Below is a small trained network, with its code and all its weights. Each question gives an input and a class and asks what happens when units are switched off, that is, made to give their printed mean instead of their output.

import numpy as np


def w(rows, s, z=0):
    codes = np.array(rows[::2]) - 128.0
    scale = np.full(codes.shape[1], s)
    scale[-1] = z or s
    return codes * scale


def norm(h):
    return h / np.sqrt((h * h).mean(-1, keepdims=True) + 1e-5)


def f(y):
    return np.maximum(y, 0)


def log_softmax(a):
    a = a - a.max(-1, keepdims=True)
    return a - np.log(np.exp(a).sum(-1, keepdims=True))


def net(x, mask):
    res = np.array(x, float).reshape(1, 2) / 4 @ E
    u = 0
    for l in range(2):
        y = f(norm(res) @ A[l][:, :-1].T + A[l][:, -1])
        res = res + np.where(mask[u : u + 8], y, B[l][:, -1]) @ B[l][:, :-1]
        u += 8
    return log_softmax(norm(res)[-1] @ U[:, :-1].T + U[:, -1])


A, B = {}, {}
E = w([
[186,122,51,197,37,61,2,178,131],'x0',
[178,189,151,251,95,52,37,136,210],'x1',
],0.005)
A[0] = w([
[122,80,135,153,166,106,203,139,212,155],'0.n1',
[159,107,3,106,78,116,129,104,84,5],'0.n2',
[171,140,130,204,101,105,57,154,132,124],'0.n3',
[220,190,73,207,156,80,105,158,101,188],'0.n4',
[130,73,132,187,125,136,148,129,100,171],'0.n5',
[95,89,54,90,202,173,139,196,135,178],'0.n6',
[175,248,127,221,166,75,121,67,202,54],'0.n7',
[90,162,116,189,114,153,126,132,166,131],'0.n8',
],0.0071,0.0022)
B[0] = w([
[212,136,173,148,84,54,67,84,107,178],'0.n1',
[139,111,54,152,201,111,203,69,181,193],'0.n2',
[77,148,253,126,108,41,222,152,135,237],'0.n3',
[94,84,125,85,78,149,119,175,80,235],'0.n4',
[126,159,4,175,106,110,103,170,70,143],'0.n5',
[202,99,130,109,155,84,176,175,166,209],'0.n6',
[154,135,45,153,189,198,85,89,131,255],'0.n7',
[147,159,86,98,143,132,75,140,137,170],'0.n8',
],0.0069,0.0079)
A[1] = w([
[46,102,139,145,5,91,203,104,187,36],'1.n1',
[90,96,142,164,39,139,103,178,89,145],'1.n2',
[128,193,85,191,167,174,101,45,246,101],'1.n3',
[44,114,133,151,7,140,129,208,118,133],'1.n4',
[137,150,147,19,162,192,159,232,92,132],'1.n5',
[106,38,1,197,192,160,209,120,238,5],'1.n6',
[69,168,192,150,101,66,154,94,63,16],'1.n7',
[130,109,192,53,130,124,144,128,59,66],'1.n8',
],0.0058,0.0011)
B[1] = w([
[171,137,149,200,119,224,47,68,136,201],'1.n1',
[19,94,143,169,94,138,187,116,131,200],'1.n2',
[131,116,63,130,89,202,75,67,139,221],'1.n3',
[38,191,133,40,42,113,124,187,59,229],'1.n4',
[122,191,137,175,73,120,43,82,89,224],'1.n5',
[142,131,76,92,158,151,91,191,215,253],'1.n6',
[102,205,96,65,109,126,132,189,53,182],'1.n7',
[165,87,255,230,77,67,176,106,137,201],'1.n8',
],0.0073,0.005)
U = w([
[4,176,142,134,18,140,122,190,81,183],'0',
[215,115,254,136,110,111,206,72,94,194],'1',
[164,171,105,171,145,240,16,11,149,134],'2',
[189,79,33,49,180,146,201,228,246,121],'3',
[60,133,137,115,247,146,138,127,119,2],'4',
],0.0095,0.0044)

Each question gives the input, the list of numbers given to net, and the class t.
The units are the neurons (one row each of A and B). Each row of codes is followed by its name. A weight is (code - 128) times the scale printed after its matrix; where a second scale follows, it is the last column's (A, B and U).
mask holds one flag per neuron, layer by layer. A switched-off neuron (its flag False) gives its mean, the last column of its row in B, instead of its output. The means were averaged over made-up inputs and are rounded, as every weight is.
A unit's drop is (log p(t) with every unit on - log p(t) with that unit switched off) / (log p(t) with every unit on - log p(t) with every unit switched off).
most important unit: the unit with the biggest drop
top k neurons: the k neurons with the biggest drops, biggest first
top k neurons in layer l: the k neurons of layer l with the biggest drops, biggest first
drop of u: that unit's drop, to one decimal
input [0,8], class 0: top 4 neurons in layer 0 : 0.n4, 0.n3, 0.n2, 0.n6
input [-1,2], class 2: most important unit : 0.n7
input [-7,3], class 2: top 2 neurons : 0.n3, 0.n4
input [8,-4], class 3: top 3 neurons : 0.n2, 1.n6, 1.n5
input [0,-8], class 3: top 4 neurons : 0.n3, 0.n6, 1.n6, 0.n4
input [-3,-1], class 1: top 2 neurons : 0.n7, 0.n2
input [-1,-2], class 1: top 2 neurons : 0.n7, 0.n2
input [-2,-7], class 1: top 2 neurons in layer 0 : 0.n7, 0.n2
input [-4,-6], class 1: drop of 0.n7 : 0.2
input [-5,-1], class 1: drop of 0.n7 : 0.7
input [-2,3], class 2: drop of 0.n7 : 3.4
input [-3,-8], class 1: top 2 neurons in layer 0 : 0.n7, 0.n2
